Here is a tiny trained network, its code and every weight. The questions are about switching its units off for an input and a class, where a switched-off unit gives its printed mean instead of its output.

import numpy as np


def w(rows, s, z=0):
    codes = np.array(rows[::2]) - 128.0
    scale = np.full(codes.shape[1], s)
    scale[-1] = z or s
    return codes * scale


def f(y):
    return np.maximum(y, 0)


def log_softmax(a):
    a = a - a.max(-1, keepdims=True)
    return a - np.log(np.exp(a).sum(-1, keepdims=True))


def net(x, mask):
    res = np.array(x, float).reshape(1, 6) / 4 @ E
    y = f(res @ A[0][:, :-1].T + A[0][:, -1])
    res = res + np.where(mask, y, B[0][:, -1]) @ B[0][:, :-1]
    return log_softmax(res[-1] @ U[:, :-1].T + U[:, -1])


A, B = {}, {}
E = w([
[124,136,139,129,140,125,129],'x0',
[115,71,179,7,147,187,240],'x1',
[225,177,196,187,54,143,197],'x2',
[135,126,129,128,132,130,124],'x3',
[123,159,32,168,200,189,227],'x4',
[130,137,135,125,137,126,127],'x5',
],0.014)
A[0] = w([
[115,154,35,129,184,135,94,170],'n0',
[156,112,158,132,115,87,136,89],'n1',
[131,127,181,188,51,91,74,190],'n2',
[126,148,95,145,100,125,112,203],'n3',
[67,141,61,156,140,123,51,254],'n4',
[91,135,91,70,183,215,172,111],'n5',
[196,215,157,195,76,116,141,124],'n6',
[112,116,39,188,198,170,162,187],'n7',
[187,167,157,127,142,143,178,73],'n8',
[65,129,155,54,122,98,48,245],'n9',
[142,189,96,195,132,108,247,78],'n10',
[156,146,181,116,62,163,205,31],'n11',
[84,115,122,149,96,95,123,153],'n12',
[140,58,166,8,119,179,201,154],'n13',
[156,120,147,65,121,162,194,89],'n14',
[167,154,80,166,126,169,195,63],'n15',
[106,87,123,78,135,122,149,102],'n16',
[161,153,218,134,46,159,169,149],'n17',
],0.013,0.0073)
B[0] = w([
[107,155,158,135,185,65,118,196],'n0',
[108,102,174,150,128,107,119,149],'n1',
[172,101,139,155,54,113,109,212],'n2',
[149,181,142,185,129,106,141,167],'n3',
[135,178,134,117,165,64,66,214],'n4',
[44,192,78,69,115,167,153,209],'n5',
[181,91,180,190,101,166,220,221],'n6',
[108,224,187,170,209,132,148,223],'n7',
[132,123,118,166,104,169,23,175],'n8',
[215,75,10,33,95,48,146,218],'n9',
[165,139,62,200,150,196,75,211],'n10',
[100,107,138,141,138,130,53,189],'n11',
[146,152,99,134,102,106,92,152],'n12',
[52,40,124,45,137,123,125,253],'n13',
[88,89,99,100,147,155,81,195],'n14',
[141,120,69,182,172,224,108,193],'n15',
[116,110,118,62,124,141,146,170],'n16',
[72,39,213,200,114,123,60,212],'n17',
],0.011,0.026)
U = w([
[217,148,99,114,131,45,60,218],'0',
[191,127,235,172,25,107,151,108],'1',
[79,218,165,166,217,77,99,128],'2',
[223,166,156,213,171,198,164,69],'3',
[122,50,120,19,119,75,194,180],'4',
[84,27,232,112,119,103,94,162],'5',
[28,173,116,57,217,178,227,2],'6',
[78,116,106,128,150,254,76,87],'7',
],0.0099,0.0024)

Each question gives the input, the list of numbers given to net, and the class t.
The units are the neurons (one row each of A and B). Each row of codes is followed by its name. A weight is (code - 128) times the scale printed after its matrix; where a second scale follows, it is the last column's (A, B and U).
mask holds one flag per neuron, in row order. A switched-off neuron (its flag False) gives its mean, the last column of its row in B, instead of its output. The means were averaged over made-up inputs and are rounded, as every weight is.
A unit's drop is (log p(t) with every unit on - log p(t) with that unit switched off) / (log p(t) with every unit on - log p(t) with every unit switched off).
The circuit of an input: a set's keep is (log p(t) with only the set's units on - log p(t) with every unit switched off) / (log p(t) with every unit on - log p(t) with every unit switched off). Starting from the 12 units with the biggest drops (on a tie, the unit counted first), units are removed one at a time, each time the one whose removal leaves the highest keep (on an exact tie, the one counted first), for as long as the keep stays at least 0.8.
circuit, biggest first: the units of the circuit, biggest drop first
top k neurons: the k neurons with the biggest drops, biggest first
drop when u is switched off: that unit's drop, to one decimal
input [1,8,-1,3,-7,-5], class 4: circuit, biggest first => n9
input [-8,1,0,1,7,4], class 6: top 3 neurons => n7, n5, n17
input [-4,3,0,5,7,-6], class 6: top 3 neurons => n7, n5, n17
input [4,-5,1,1,-7,-7], class 1: top 2 neurons => n2, n6
input [-1,8,-8,3,1,-4], class 6: top 2 neurons => n5, n2
input [-6,-6,1,-4,5,4], class 3: top 3 neurons => n6, n13, n10
input [6,5,-7,-7,1,8], class 6: top 2 neurons => n5, n2
input [-4,8,-6,-6,0,-4], class 4: top 2 neurons => n9, n13
input [-2,6,-8,-8,-1,1], class 4: drop when n9 is switched off => 0.5
input [8,-1,-2,3,-4,-2], class 0: drop when n13 is switched off => 0.2
input [-3,7,0,6,-4,5], class 4: drop when n9 is switched off => 0.2
input [7,-4,-7,3,-7,6], class 0: drop when n10 is switched off => 0.0
